Here is a tiny trained network, its code and every weight. The questions are about switching its units off for an input and a class, where a switched-off unit gives its printed mean instead of its output.

import numpy as np


def w(rows, s, z=0):
    codes = np.array(rows[::2]) - 128.0
    scale = np.full(codes.shape[1], s)
    scale[-1] = z or s
    return codes * scale


def f(y):
    return np.maximum(y, 0)


def log_softmax(a):
    a = a - a.max(-1, keepdims=True)
    return a - np.log(np.exp(a).sum(-1, keepdims=True))


def net(x, mask):
    res = np.array(x, float).reshape(1, 6) / 4 @ E
    y = f(res @ A[0][:, :-1].T + A[0][:, -1])
    res = res + np.where(mask, y, B[0][:, -1]) @ B[0][:, :-1]
    return log_softmax(res[-1] @ U[:, :-1].T + U[:, -1])


A, B = {}, {}
E = w([
[130,134,121,136,125],'x0',
[191,137,51,66,185],'x1',
[133,128,122,134,127],'x2',
[43,253,104,112,157],'x3',
[43,73,4,130,110],'x4',
[93,93,159,202,255],'x5',
],0.0071)
A[0] = w([
[180,95,131,150,114,115],'n0',
[162,194,159,82,48,103],'n1',
[114,142,149,180,251,173],'n2',
[90,85,97,152,166,134],'n3',
[146,155,203,122,129,110],'n4',
[170,156,38,74,185,218],'n5',
[99,149,163,219,64,109],'n6',
[133,170,67,96,33,134],'n7',
[85,84,144,139,179,74],'n8',
[179,76,145,158,113,45],'n9',
[174,61,136,161,98,107],'n10',
[96,227,140,130,122,95],'n11',
[112,174,111,106,132,82],'n12',
[204,156,94,100,164,254],'n13',
[100,126,127,176,186,46],'n14',
[80,91,104,74,77,143],'n15',
[58,92,127,156,88,215],'n16',
[106,184,116,127,146,48],'n17',
[171,102,125,129,62,150],'n18',
[86,171,139,134,131,72],'n19',
[205,180,185,137,143,100],'n20',
[77,143,178,180,69,225],'n21',
],0.012,0.0044)
B[0] = w([
[67,93,91,119,183,175],'n0',
[182,112,170,188,189,208],'n1',
[189,105,194,143,125,250],'n2',
[186,201,113,196,118,184],'n3',
[95,149,30,203,65,187],'n4',
[72,64,171,149,49,255],'n5',
[156,58,153,98,87,181],'n6',
[210,113,199,187,196,234],'n7',
[218,137,145,152,160,168],'n8',
[104,103,93,70,210,174],'n9',
[39,172,115,53,254,193],'n10',
[116,55,90,97,214,192],'n11',
[98,128,162,65,188,162],'n12',
[76,68,217,141,69,235],'n13',
[184,116,175,158,190,170],'n14',
[182,200,98,210,172,199],'n15',
[42,115,144,163,93,205],'n16',
[92,91,75,87,221,160],'n17',
[131,138,178,122,173,198],'n18',
[114,71,65,52,176,159],'n19',
[52,184,42,225,107,208],'n20',
[96,79,199,110,97,209],'n21',
],0.0076,0.0088)
U = w([
[114,128,143,138,122,255],'0',
[98,108,97,63,218,73],'1',
[208,158,164,175,154,2],'2',
[109,131,135,142,104,247],'3',
[97,171,61,228,95,187],'4',
[100,56,153,111,40,60],'5',
[89,215,81,99,69,96],'6',
[130,226,12,98,40,61],'7',
],0.011,0.0065)

Each question gives the input, the list of numbers given to net, and the class t.
The units are the neurons (one row each of A and B). Each row of codes is followed by its name. A weight is (code - 128) times the scale printed after its matrix; where a second scale follows, it is the last column's (A, B and U).
mask holds one flag per neuron, in row order. A switched-off neuron (its flag False) gives its mean, the last column of its row in B, instead of its output. The means were averaged over made-up inputs and are rounded, as every weight is.
A unit's drop is (log p(t) with every unit on - log p(t) with that unit switched off) / (log p(t) with every unit on - log p(t) with every unit switched off).
The circuit of an input: a set's keep is (log p(t) with only the set's units on - log p(t) with every unit switched off) / (log p(t) with every unit on - log p(t) with every unit switched off). Starting from the 12 units with the biggest drops (on a tie, the unit counted first), units are removed one at a time, each time the one whose removal leaves the highest keep (on an exact tie, the one counted first), for as long as the keep stays at least 0.8.
units of the circuit, in order: the units of the circuit, biggest drop first
most important unit: the unit with the biggest drop
k most important neurons: the k neurons with the biggest drops, biggest first
input [-1,-1,3,-1,7,4], class 4: most important unit	n3
input [0,-8,4,7,0,6], class 5: units of the circuit, in order	(n21; n6)
input [-5,-5,-2,-4,3,-5], class 2: units of the circuit, in order	(n15; n7)
input [5,-7,0,5,5,5], class 5: units of the circuit, in order	(n21; n6)
input [-1,-3,5,7,6,4], class 1: units of the circuit, in order	(n19; n11)
input [-3,8,2,1,3,8], class 2: units of the circuit, in order	(n2; n3)
input [4,2,0,-2,2,-6], class 2: units of the circuit, in order	(n7; n15)
input [0,-2,7,-6,8,1], class 4: units of the circuit, in order	(n3; n15)
input [-7,8,-7,-5,-7,5], class 5: units of the circuit, in order	(n13; n7)
input [-6,-3,-6,6,4,8], class 2: 2 most important neurons	(n2; n3)
input [-3,-7,-4,0,-5,-1], class 5: 3 most important neurons	(n21; n6; n15)
input [-1,8,0,7,-6,-2], class 5: units of the circuit, in order	(n5; n13)
input [0,0,-3,6,4,-5], class 1: units of the circuit, in order	(n11; n12)
input [7,8,3,-7,0,1], class 5: units of the circuit, in order	(n13)
input [0,3,1,-3,1,7], class 2: units of the circuit, in order	(n2; n8)
input [5,6,4,8,-1,-6], class 1: 2 most important neurons	(n11; n17)
input [-2,6,-6,-6,2,-8], class 2: 3 most important neurons	(n7; n15; n1)
input [5,6,-4,4,-3,8], class 2: 2 most important neurons	(n2; n14)
input [-7,-3,-5,-3,-8,2], class 4: units of the circuit, in order	(n20; n4)
input [-6,-2,-5,8,-5,5], class 1: most important neuron	(n11)
input [-2,-8,0,7,-6,5], class 5: 2 most important neurons	(n21; n6)
input [4,-7,-6,8,-7,-4], class 1: 2 most important neurons	(n11; n19)
input [5,6,-4,-8,-3,6], class 1: 2 most important neurons	(n10; n9)
input [-5,1,-3,-5,7,5], class 4: 3 most important neurons	(n3; n7; n16)
input [0,3,2,8,-6,0], class 1: 2 most important neurons	(n11; n17)
